Below are the code and all the weights of a small trained network. Each question names an input and a target symbol and asks about switching units off, where a switched-off unit gives its printed mean instead of its output.

import numpy as np


def w(rows, s, z=0):
    codes = np.array(rows[::2]) - 128.0
    scale = np.full(codes.shape[1], s)
    scale[-1] = z or s
    return codes * scale


def norm(h):
    return h / np.sqrt((h * h).mean(-1, keepdims=True) + 1e-5)


def softmax(a):
    e = np.exp(a - a.max(-1, keepdims=True))
    return e / e.sum(-1, keepdims=True)


def log_softmax(a):
    a = a - a.max(-1, keepdims=True)
    return a - np.log(np.exp(a).sum(-1, keepdims=True))


def net(x, mask):
    ids = ['ηλμπστ'.index(c) for c in x.split()]
    T = len(ids)
    res = E[ids] + P[:T]
    u = 0
    for l in range(2):
        r = norm(res)
        for j in range(3):
            rows = slice(3 * j, 3 * j + 3)
            q, k, v = (r @ M[l][rows].T for M in (Q, K, V))
            z = softmax(np.where(np.tri(T) > 0, q @ k.T / 3**0.5, -1e9)) @ v
            o = O[l][rows]
            res = res + np.where(mask[u + j], z, o[:, -1]) @ o[:, :-1]
        u += 3
    return log_softmax(norm(res)[-1] @ U[:, :-1].T + U[:, -1])


Q, K, V, O = {}, {}, {}, {}
E = w([
[115,102,36,3,158,218,145,96,180],'η',
[207,34,182,118,171,139,112,8,193],'λ',
[175,28,140,69,105,228,120,106,4],'μ',
[150,194,143,25,191,172,209,116,119],'π',
[51,206,190,28,121,218,30,86,123],'σ',
[219,183,79,131,161,189,72,102,193],'τ',
],0.0054)
P = w([
[174,99,231,59,233,195,36,193,162],'0',
[176,132,172,86,174,147,81,165,158],'1',
[170,151,160,107,124,150,120,134,161],'2',
[159,162,160,130,83,148,144,111,157],'3',
[145,161,153,156,52,133,169,98,148],'4',
[128,166,141,188,26,107,185,90,146],'5',
[113,177,121,205,3,72,211,78,142],'6',
],0.0037)
Q[0] = w([
[198,138,120,67,73,232,113,36,129],'L0H0',
[153,173,116,121,190,131,99,132,220],'L0H0',
[174,163,169,77,58,222,108,44,157],'L0H0',
[25,112,77,156,213,28,112,200,76],'L0H1',
[134,139,151,197,123,48,118,157,158],'L0H1',
[103,68,77,105,114,132,135,186,112],'L0H1',
[75,109,98,56,106,119,175,160,113],'L0H2',
[61,149,188,99,172,87,205,149,82],'L0H2',
[190,195,172,41,96,231,255,10,160],'L0H2',
],0.0053)
K[0] = w([
[101,189,101,130,63,116,157,92,131],'L0H0',
[107,143,140,66,122,182,119,143,61],'L0H0',
[129,155,133,127,35,128,166,98,132],'L0H0',
[113,138,121,95,217,168,84,217,117],'L0H1',
[125,107,167,87,177,136,80,110,170],'L0H1',
[106,138,156,134,116,144,118,206,110],'L0H1',
[100,198,143,164,102,126,138,138,169],'L0H2',
[55,153,28,132,134,161,142,124,176],'L0H2',
[100,128,92,198,2,94,156,56,115],'L0H2',
],0.0078)
V[0] = w([
[27,205,114,72,112,87,105,77,155],'L0H0',
[175,92,89,74,165,97,194,155,140],'L0H0',
[140,164,142,118,91,183,123,43,127],'L0H0',
[163,63,214,193,109,164,166,80,78],'L0H1',
[150,189,114,174,127,37,173,86,162],'L0H1',
[72,110,237,143,193,88,104,131,156],'L0H1',
[115,13,113,144,96,153,110,104,75],'L0H2',
[154,49,100,141,150,141,188,119,252],'L0H2',
[152,166,120,88,106,90,193,149,34],'L0H2',
],0.0035)
O[0] = w([
[141,72,142,225,156,164,192,176,127,168],'L0H0',
[139,138,150,138,72,96,58,126,113,150],'L0H0',
[86,63,84,172,125,31,143,164,139,253],'L0H0',
[103,199,4,93,104,123,105,150,111,166],'L0H1',
[210,142,151,53,132,161,63,173,136,21],'L0H1',
[164,89,91,151,46,154,173,165,155,98],'L0H1',
[181,204,160,78,213,9,116,174,181,114],'L0H2',
[93,171,194,90,12,102,136,199,74,125],'L0H2',
[53,101,80,57,198,106,85,26,184,123],'L0H2',
],0.0032,0.0034)
Q[1] = w([
[78,202,126,92,149,182,120,65,167],'L1H0',
[175,136,149,226,125,142,53,140,190],'L1H0',
[228,172,81,86,99,144,208,118,182],'L1H0',
[48,214,158,139,151,182,101,151,209],'L1H1',
[237,102,77,101,129,91,198,100,205],'L1H1',
[244,164,209,178,152,74,123,154,134],'L1H1',
[235,87,147,192,93,36,78,118,164],'L1H2',
[101,86,129,157,166,89,66,168,26],'L1H2',
[61,162,254,198,141,133,49,154,201],'L1H2',
],0.0084)
K[1] = w([
[52,117,182,195,71,191,106,101,75],'L1H0',
[248,104,138,136,127,176,63,119,120],'L1H0',
[129,93,132,100,50,68,165,53,64],'L1H0',
[178,35,176,220,88,195,180,113,118],'L1H1',
[109,167,149,109,1,89,89,135,88],'L1H1',
[189,106,157,23,95,205,71,215,164],'L1H1',
[139,165,135,69,81,121,82,211,105],'L1H2',
[129,77,159,36,234,173,84,99,117],'L1H2',
[160,78,164,155,148,216,149,219,105],'L1H2',
],0.0077)
V[1] = w([
[117,42,226,105,130,121,147,158,98],'L1H0',
[119,12,136,95,184,104,147,138,144],'L1H0',
[196,120,123,181,125,173,41,159,145],'L1H0',
[135,152,55,141,181,84,180,160,254],'L1H1',
[119,11,34,114,72,185,59,139,142],'L1H1',
[70,165,180,113,108,155,22,93,189],'L1H1',
[124,47,175,113,91,111,137,77,139],'L1H2',
[64,106,139,54,132,157,158,165,155],'L1H2',
[95,154,49,96,104,181,113,188,29],'L1H2',
],0.005)
O[1] = w([
[166,170,57,108,46,102,117,132,94,199],'L1H0',
[168,167,127,82,77,146,139,107,144,152],'L1H0',
[91,105,127,108,153,116,184,90,134,67],'L1H0',
[197,184,170,126,67,159,148,166,163,1],'L1H1',
[123,166,138,154,114,71,111,165,25,148],'L1H1',
[50,131,115,253,154,164,77,166,149,187],'L1H1',
[177,140,134,104,198,61,84,78,155,158],'L1H2',
[143,86,195,174,138,87,136,133,145,236],'L1H2',
[72,132,178,130,105,134,246,89,116,127],'L1H2',
],0.0068,0.0035)
U = w([
[171,161,251,187,91,65,139,192,83,84],'η',
[197,179,61,138,167,80,2,139,149,51],'λ',
[83,117,100,68,147,68,176,70,42,109],'μ',
[163,66,174,74,105,165,145,81,210,174],'π',
[53,81,136,223,199,145,98,135,138,248],'σ',
[106,173,68,131,15,221,136,169,88,59],'τ',
],0.0074,0.0012)

Each question gives the input, a string of symbols that net reads in full, and the target symbol t.
The units are the heads (3 rows each of Q, K, V and O). Each row of codes is followed by its name. A weight is (code - 128) times the scale printed after its matrix; where a second scale follows, it is the last column's (O and U).
mask holds one flag per head, layer by layer. A switched-off head (its flag False) gives its mean, the last column of its rows in O, instead of its output. The means were averaged over made-up inputs and are rounded, as every weight is.
A unit's drop is (log p(t) with every unit on - log p(t) with that unit switched off) / (log p(t) with every unit on - log p(t) with every unit switched off).
The circuit of an input: a set's keep is (log p(t) with only the set's units on - log p(t) with every unit switched off) / (log p(t) with every unit on - log p(t) with every unit switched off). Starting from all 6 units, units are removed one at a time, each time the one whose removal leaves the highest keep (on an exact tie, the one counted first), for as long as the keep stays at least 0.8.
units of the circuit, in order: the units of the circuit, biggest drop first
most important unit: the unit with the biggest drop
heads that matter: for each layer, one digit per head in row order, 1 if its drop is at least 0.15 and else 0, layers parted by /
input σ π λ η λ τ λ, target τ: most important unit : L1H2
input η π σ λ π τ, target τ: units of the circuit, in order : [L1H2 L0H2]
input λ π τ μ λ λ η, target λ: heads that matter : 000 / 001
input τ λ λ, target λ: units of the circuit, in order : [L1H2 L0H1]
input η τ σ μ, target μ: heads that matter : 011 / 000
input τ τ τ π, target τ: heads that matter : 001 / 001
input μ μ π η π π, target π: heads that matter : 001 / 010
input π μ η μ, target η: heads that matter : 000 / 010
input π μ τ σ π μ, target τ: heads that matter : 010 / 011
input σ τ μ, target μ: heads that matter : 111 / 000
input π μ σ π π η π, target η: units of the circuit, in order : [L1H0 L0H2 L0H1]
input σ η λ μ σ, target η: heads that matter : 111 / 010
input μ σ π μ, target σ: units of the circuit, in order : [L1H1 L0H2]
input π σ σ λ η σ, target λ: heads that matter : 100 / 011
input π η λ π μ μ σ, target σ: units of the circuit, in order : [L1H0]
input μ σ τ σ λ π, target λ: heads that matter : 000 / 001
input σ τ π λ σ, target τ: units of the circuit, in order : [L0H2 L1H2 L0H0]
input λ τ λ σ τ, target τ: heads that matter : 001 / 001
input λ σ η τ π σ, target η: units of the circuit, in order : [L0H1 L1H1]
input τ σ η, target σ: most important unit : L1H1
input π μ σ π π λ μ, target σ: units of the circuit, in order : [L0H2 L1H1]
input π λ π λ σ η π, target η: units of the circuit, in order : [L1H0 L0H2 L0H1 L1H1]
